Below are the code and all the weights of a small trained network. Each question names an input and a class and asks about switching units off, where a switched-off unit gives its printed mean instead of its output.

import numpy as np


def w(rows, s, z=0):
    codes = np.array(rows[::2]) - 128.0
    scale = np.full(codes.shape[1], s)
    scale[-1] = z or s
    return codes * scale


def f(y):
    return np.maximum(y, 0)


def log_softmax(a):
    a = a - a.max(-1, keepdims=True)
    return a - np.log(np.exp(a).sum(-1, keepdims=True))


def net(x, mask):
    res = np.array(x, float).reshape(1, 7) / 4 @ E
    y = f(res @ A[0][:, :-1].T + A[0][:, -1])
    res = res + np.where(mask, y, B[0][:, -1]) @ B[0][:, :-1]
    return log_softmax(res[-1] @ U[:, :-1].T + U[:, -1])


A, B = {}, {}
E = w([
[135,113,154,117,127,211,104,158,136],'x0',
[132,103,137,150,115,65,246,186,163],'x1',
[148,170,194,78,161,159,120,176,86],'x2',
[134,175,86,120,109,58,150,63,48],'x3',
[138,138,203,135,105,174,170,74,149],'x4',
[94,44,78,57,128,99,68,80,98],'x5',
[187,115,154,142,2,99,107,120,152],'x6',
],0.0095)
A[0] = w([
[151,150,150,112,91,157,91,82,128,194],'n0',
[61,121,104,155,225,158,104,93,158,118],'n1',
[114,90,162,59,149,246,38,130,121,204],'n2',
[164,144,247,155,125,190,162,182,174,196],'n3',
[185,128,226,140,88,136,216,139,156,76],'n4',
[143,227,174,97,163,159,120,119,63,228],'n5',
[121,180,182,81,175,111,143,84,46,164],'n6',
[113,102,165,94,150,176,74,129,144,162],'n7',
[137,136,70,190,84,41,193,116,146,43],'n8',
[154,143,254,143,125,181,174,169,180,171],'n9',
[76,103,149,133,154,151,207,58,129,76],'n10',
[140,89,150,72,132,177,65,120,119,101],'n11',
[78,48,98,77,157,27,184,172,145,97],'n12',
[165,120,179,112,24,95,101,7,142,222],'n13',
[111,173,112,135,164,132,201,90,66,252],'n14',
],0.0084,0.0017)
B[0] = w([
[142,80,125,120,108,127,111,141,80,178],'n0',
[97,147,152,150,202,156,174,141,176,198],'n1',
[68,82,152,101,145,254,142,152,130,237],'n2',
[180,153,194,184,126,82,152,159,195,254],'n3',
[76,179,103,223,149,161,204,133,219,234],'n4',
[180,148,169,91,134,72,115,135,107,209],'n5',
[155,152,165,64,170,83,116,118,83,196],'n6',
[119,102,128,137,150,188,136,124,139,187],'n7',
[102,70,102,139,171,181,76,84,121,230],'n8',
[173,161,153,219,129,81,161,169,215,250],'n9',
[107,135,157,94,192,143,107,119,124,172],'n10',
[82,122,103,111,131,174,141,108,113,187],'n11',
[216,35,172,110,106,119,54,139,46,223],'n12',
[171,61,78,203,46,112,100,121,101,240],'n13',
[110,153,154,84,185,122,124,115,120,196],'n14',
],0.0097,0.0098)
U = w([
[165,235,144,64,155,2,127,127,92,125],'0',
[95,174,105,89,81,107,152,127,147,8],'1',
[80,109,57,141,43,155,116,107,100,2],'2',
[204,73,101,144,96,67,71,98,86,174],'3',
[199,154,164,185,115,114,142,183,185,130],'4',
[35,172,118,169,181,154,159,116,197,149],'5',
[81,91,149,60,172,192,100,131,92,183],'6',
],0.0092,0.0052)

Each question gives the input, the list of numbers given to net, and the class t.
The units are the neurons (one row each of A and B). Each row of codes is followed by its name. A weight is (code - 128) times the scale printed after its matrix; where a second scale follows, it is the last column's (A, B and U).
mask holds one flag per neuron, in row order. A switched-off neuron (its flag False) gives its mean, the last column of its row in B, instead of its output. The means were averaged over made-up inputs and are rounded, as every weight is.
A unit's drop is (log p(t) with every unit on - log p(t) with that unit switched off) / (log p(t) with every unit on - log p(t) with every unit switched off).
The circuit of an input: a set's keep is (log p(t) with only the set's units on - log p(t) with every unit switched off) / (log p(t) with every unit on - log p(t) with every unit switched off). Starting from the 12 units with the biggest drops (on a tie, the unit counted first), units are removed one at a time, each time the one whose removal leaves the highest keep (on an exact tie, the one counted first), for as long as the keep stays at least 0.8.
units of the circuit, in order: the units of the circuit, biggest drop first
unit that matters most: the unit with the biggest drop
k most important neurons: the k neurons with the biggest drops, biggest first
drop of u: that unit's drop, to one decimal
input [-7,3,-5,-6,-8,3,-8], class 6: unit that matters most => n1
input [-3,-8,-4,-4,-1,-1,1], class 6: 2 most important neurons => [n4, n9]
input [-4,0,-7,5,3,-8,5], class 2: units of the circuit, in order => [n13, n8, n4, n3]
input [1,3,-6,6,1,-1,-2], class 3: 3 most important neurons => [n2, n4, n1]
input [-2,3,-8,3,-6,0,-1], class 3: 2 most important neurons => [n12, n2]
input [4,3,-2,6,8,1,-7], class 0: 3 most important neurons => [n2, n6, n8]
input [-3,6,4,-5,-8,6,-2], class 3: 2 most important neurons => [n12, n2]
input [1,-7,5,1,-5,-1,8], class 6: 2 most important neurons => [n2, n9]
input [-7,6,-6,1,8,-1,4], class 3: 2 most important neurons => [n13, n8]
input [0,-7,-8,1,-1,1,-3], class 6: 3 most important neurons => [n4, n9, n3]
input [-4,7,-7,3,-3,6,-5], class 3: 2 most important neurons => [n12, n2]
input [2,8,-2,3,-3,7,-7], class 6: 2 most important neurons => [n13, n9]
input [6,7,-2,8,-1,-5,-2], class 5: 2 most important neurons => [n8, n4]
input [-2,3,4,6,7,3,1], class 0: most important neuron => [n6]
input [2,-6,-4,3,-2,-1,2], class 2: 2 most important neurons => [n12, n3]
input [-2,-1,-8,-6,5,4,1], class 2: drop of n12 => 0.1
input [7,-4,-7,6,-3,6,-2], class 6: drop of n1 => 0.2
input [-1,5,5,3,-4,1,6], class 3: drop of n7 => 0.0
